Below are the code and all the weights of a small trained network. Each question names an input and a class and asks about switching units off, where a switched-off unit gives its printed mean instead of its output.

import numpy as np


def w(rows, s, z=0):
    codes = np.array(rows[::2]) - 128.0
    scale = np.full(codes.shape[1], s)
    scale[-1] = z or s
    return codes * scale


def norm(h):
    return h / np.sqrt((h * h).mean(-1, keepdims=True) + 1e-5)


def f(y):
    return np.maximum(y, 0)


def log_softmax(a):
    a = a - a.max(-1, keepdims=True)
    return a - np.log(np.exp(a).sum(-1, keepdims=True))


def net(x, mask):
    res = np.array(x, float).reshape(1, 8) / 4 @ E
    u = 0
    for l in range(2):
        y = f(norm(res) @ A[l][:, :-1].T + A[l][:, -1])
        res = res + np.where(mask[u : u + 5], y, B[l][:, -1]) @ B[l][:, :-1]
        u += 5
    return log_softmax(norm(res)[-1] @ U[:, :-1].T + U[:, -1])


A, B = {}, {}
E = w([
[169,182,39,178,110,235,207],'x0',
[39,83,163,190,131,136,2],'x1',
[118,130,105,170,31,129,136],'x2',
[146,116,176,143,90,233,179],'x3',
[137,111,157,87,173,99,154],'x4',
[161,244,83,129,68,125,123],'x5',
[30,93,28,70,104,215,176],'x6',
[182,120,129,180,209,102,184],'x7',
],0.0051)
A[0] = w([
[130,146,136,202,97,103,109,73],'0.n1',
[116,163,50,118,152,128,117,41],'0.n2',
[119,58,141,37,125,104,167,53],'0.n3',
[135,102,202,123,105,130,128,239],'0.n4',
[171,107,254,144,123,108,135,251],'0.n5',
],0.0069,0.0013)
B[0] = w([
[213,117,155,2,120,139,145,185],'0.n1',
[66,140,94,130,172,132,38,178],'0.n2',
[141,181,119,71,58,93,80,188],'0.n3',
[9,149,71,57,130,78,109,199],'0.n4',
[69,143,105,150,146,187,95,255],'0.n5',
],0.0088,0.0043)
A[1] = w([
[70,93,198,108,252,74,24,251],'1.n1',
[1,60,104,185,86,175,75,207],'1.n2',
[127,128,84,51,42,141,114,114],'1.n3',
[135,136,153,131,58,61,104,30],'1.n4',
[168,77,242,130,177,140,98,133],'1.n5',
],0.007,0.0021)
B[1] = w([
[108,167,67,106,148,187,116,255],'1.n1',
[141,126,89,134,181,133,126,223],'1.n2',
[21,160,165,68,147,86,100,190],'1.n3',
[89,53,166,125,2,64,102,149],'1.n4',
[95,153,124,84,161,163,109,153],'1.n5',
],0.012,0.0091)
U = w([
[255,153,163,210,138,137,162,15],'0',
[121,115,185,132,72,63,94,48],'1',
[180,40,165,231,144,159,166,3],'2',
[104,172,59,146,181,158,66,248],'3',
],0.012,0.0027)

Each question gives the input, the list of numbers given to net, and the class t.
The units are the neurons (one row each of A and B). Each row of codes is followed by its name. A weight is (code - 128) times the scale printed after its matrix; where a second scale follows, it is the last column's (A, B and U).
mask holds one flag per neuron, layer by layer. A switched-off neuron (its flag False) gives its mean, the last column of its row in B, instead of its output. The means were averaged over made-up inputs and are rounded, as every weight is.
A unit's drop is (log p(t) with every unit on - log p(t) with that unit switched off) / (log p(t) with every unit on - log p(t) with every unit switched off).
The circuit of an input: a set's keep is (log p(t) with only the set's units on - log p(t) with every unit switched off) / (log p(t) with every unit on - log p(t) with every unit switched off). Starting from all 10 units, units are removed one at a time, each time the one whose removal leaves the highest keep (on an exact tie, the one counted first), for as long as the keep stays at least 0.8.
units of the circuit, in order: the units of the circuit, biggest drop first
most important unit: the unit with the biggest drop
top k neurons: the k neurons with the biggest drops, biggest first
top k neurons in layer l: the k neurons of layer l with the biggest drops, biggest first
drop of u: that unit's drop, to one decimal
input [6,-6,-8,-2,8,8,-6,5], class 0: units of the circuit, in order => 1.n1, 1.n3
input [-1,4,5,-2,2,3,-5,-6], class 1: units of the circuit, in order => 1.n4
input [7,-5,8,4,4,-7,-7,3], class 2: units of the circuit, in order => 1.n1, 0.n3
input [-8,-3,7,-6,6,0,4,-8], class 1: units of the circuit, in order => 1.n4, 0.n3, 0.n5
input [-1,-5,5,5,5,8,-8,-8], class 1: top 2 neurons => 1.n1, 1.n4
input [-2,-3,4,3,-4,2,5,8], class 2: top 2 neurons in layer 1 => 1.n1, 1.n3
input [5,-8,0,6,-3,-5,7,3], class 2: units of the circuit, in order => 1.n1, 0.n4, 0.n5
input [-6,-7,7,-2,-4,-5,-1,3], class 1: top 3 neurons => 0.n3, 1.n4, 0.n2
input [-6,-6,-3,7,4,-5,8,3], class 1: units of the circuit, in order => 0.n3, 1.n1, 1.n2
input [-3,-7,-2,4,-5,5,-1,0], class 1: units of the circuit, in order => 1.n1, 1.n2
input [-1,-2,-6,1,0,7,-5,8], class 0: units of the circuit, in order => 1.n3, 0.n4
input [3,-2,7,-8,6,5,-6,8], class 0: top 2 neurons => 1.n3, 1.n1
input [-2,0,8,-8,0,3,0,4], class 1: top 2 neurons => 1.n4, 0.n5
input [4,-3,-6,4,1,6,2,3], class 0: top neuron => 1.n1
input [-5,1,6,6,2,8,3,3], class 1: top 2 neurons => 1.n1, 0.n5
input [-8,-5,3,1,-8,3,7,2], class 1: top 2 neurons => 1.n1, 0.n5
input [7,1,-4,2,-8,6,-8,-3], class 0: top 2 neurons => 1.n1, 0.n4
input [4,7,0,3,-6,7,-5,-2], class 1: top 2 neurons in layer 0 => 0.n1, 0.n5
input [6,-8,2,2,-5,-8,2,8], class 2: drop of 1.n1 => 0.2
input [-4,-8,-4,1,4,-8,4,-7], class 1: most important unit => 0.n3
